Here is a tiny trained network, its code and every weight. The questions are about switching its units off for an input and a class, where a switched-off unit gives its printed mean instead of its output.

import numpy as np


def w(rows, s, z=0):
    codes = np.array(rows[::2]) - 128.0
    scale = np.full(codes.shape[1], s)
    scale[-1] = z or s
    return codes * scale


def f(y):
    return y / 2 * (1 + np.tanh(0.7978845608 * (y + 0.044715 * y**3)))


def log_softmax(a):
    a = a - a.max(-1, keepdims=True)
    return a - np.log(np.exp(a).sum(-1, keepdims=True))


def net(x, mask):
    res = np.array(x, float).reshape(1, 3) / 4 @ E
    y = f(res @ A[0][:, :-1].T + A[0][:, -1])
    res = res + np.where(mask, y, B[0][:, -1]) @ B[0][:, :-1]
    return log_softmax(res[-1] @ U[:, :-1].T + U[:, -1])


A, B = {}, {}
E = w([
[8,195,174,244],'x0',
[196,33,93,202],'x1',
[134,60,255,126],'x2',
],0.0076)
A[0] = w([
[107,145,148,167,115],'N1',
[116,154,50,117,141],'N2',
[115,176,77,167,87],'N3',
[137,177,129,198,81],'N4',
[121,92,187,113,102],'N5',
[158,205,170,100,113],'N6',
[176,148,124,136,92],'N7',
[93,146,144,75,113],'N8',
[104,133,60,133,123],'N9',
[113,109,109,122,182],'N10',
[162,139,116,98,72],'N11',
[102,194,157,45,97],'N12',
[151,111,105,68,79],'N13',
[82,142,149,233,104],'N14',
[157,138,146,113,84],'N15',
[88,156,145,123,119],'N16',
[142,133,123,152,90],'N17',
[139,91,221,123,112],'N18',
[164,180,90,143,96],'N19',
[158,114,130,84,88],'N20',
[156,157,146,122,254],'N21',
[114,105,168,138,67],'N22',
[161,119,129,50,115],'N23',
[154,129,86,108,115],'N24',
[114,155,144,94,87],'N25',
[135,86,121,105,97],'N26',
[145,85,112,92,132],'N27',
[137,108,196,112,106],'N28',
[159,86,91,181,80],'N29',
[182,65,100,250,85],'N30',
[89,110,144,136,71],'N31',
],0.017,0.0087)
B[0] = w([
[177,99,115,118,180],'N1',
[116,218,144,170,215],'N2',
[166,177,135,119,189],'N3',
[191,130,135,82,177],'N4',
[142,208,124,132,178],'N5',
[89,123,104,104,185],'N6',
[139,142,132,104,132],'N7',
[91,123,106,106,182],'N8',
[138,193,146,145,184],'N9',
[114,109,136,167,165],'N10',
[174,148,133,80,149],'N11',
[41,122,93,82,235],'N12',
[208,118,122,85,187],'N13',
[234,42,131,96,254],'N14',
[157,144,120,94,128],'N15',
[131,94,121,107,187],'N16',
[134,144,131,96,121],'N17',
[134,245,144,149,217],'N18',
[139,198,144,114,164],'N19',
[185,108,118,95,171],'N20',
[67,38,170,227,237],'N21',
[164,184,118,94,140],'N22',
[194,70,128,102,217],'N23',
[165,144,136,119,175],'N24',
[116,145,109,78,152],'N25',
[152,117,116,119,155],'N26',
[158,87,134,129,194],'N27',
[129,208,121,141,183],'N28',
[81,147,114,89,179],'N29',
[1,129,98,83,236],'N30',
[170,147,112,97,135],'N31',
],0.028,0.0091)
U = w([
[76,161,90,76,126],'0',
[195,142,138,118,38],'1',
[158,247,159,166,134],'2',
[116,117,169,226,252],'3',
],0.015,0.0035)

Each question gives the input, the list of numbers given to net, and the class t.
The units are the neurons (one row each of A and B). Each row of codes is followed by its name. A weight is (code - 128) times the scale printed after its matrix; where a second scale follows, it is the last column's (A, B and U).
mask holds one flag per neuron, in row order. A switched-off neuron (its flag False) gives its mean, the last column of its row in B, instead of its output. The means were averaged over made-up inputs and are rounded, as every weight is.
A unit's drop is (log p(t) with every unit on - log p(t) with that unit switched off) / (log p(t) with every unit on - log p(t) with every unit switched off).
The circuit of an input: a set's keep is (log p(t) with only the set's units on - log p(t) with every unit switched off) / (log p(t) with every unit on - log p(t) with every unit switched off). Starting from the 12 units with the biggest drops (on a tie, the unit counted first), units are removed one at a time, each time the one whose removal leaves the highest keep (on an exact tie, the one counted first), for as long as the keep stays at least 0.8.
units of the circuit, in order: the units of the circuit, biggest drop first
k most important neurons: the k neurons with the biggest drops, biggest first
drop of u: that unit's drop, to one decimal
input [5,5,6], class 2: units of the circuit, in order -> [N18]
input [3,6,-8], class 2: 2 most important neurons -> [N2; N9]
input [-2,1,4], class 2: 2 most important neurons -> [N18; N14]
input [-7,-6,3], class 1: 3 most important neurons -> [N23; N30; N13]
input [-1,4,5], class 2: 2 most important neurons -> [N18; N12]
input [3,-7,8], class 2: 3 most important neurons -> [N18; N30; N28]
input [5,2,5], class 1: 3 most important neurons -> [N14; N2; N1]
input [6,6,4], class 0: 2 most important neurons -> [N30; N23]
input [-3,4,0], class 0: 4 most important neurons -> [N30; N29; N14; N21]
input [5,-1,-6], class 2: 2 most important neurons -> [N2; N9]
input [-2,-3,-2], class 3: drop of N30 -> 0.3
input [-7,8,3], class 0: drop of N27 -> 0.0
input [5,1,0], class 1: drop of N14 -> 0.1
input [5,-2,-4], class 1: units of the circuit, in order -> [N14]
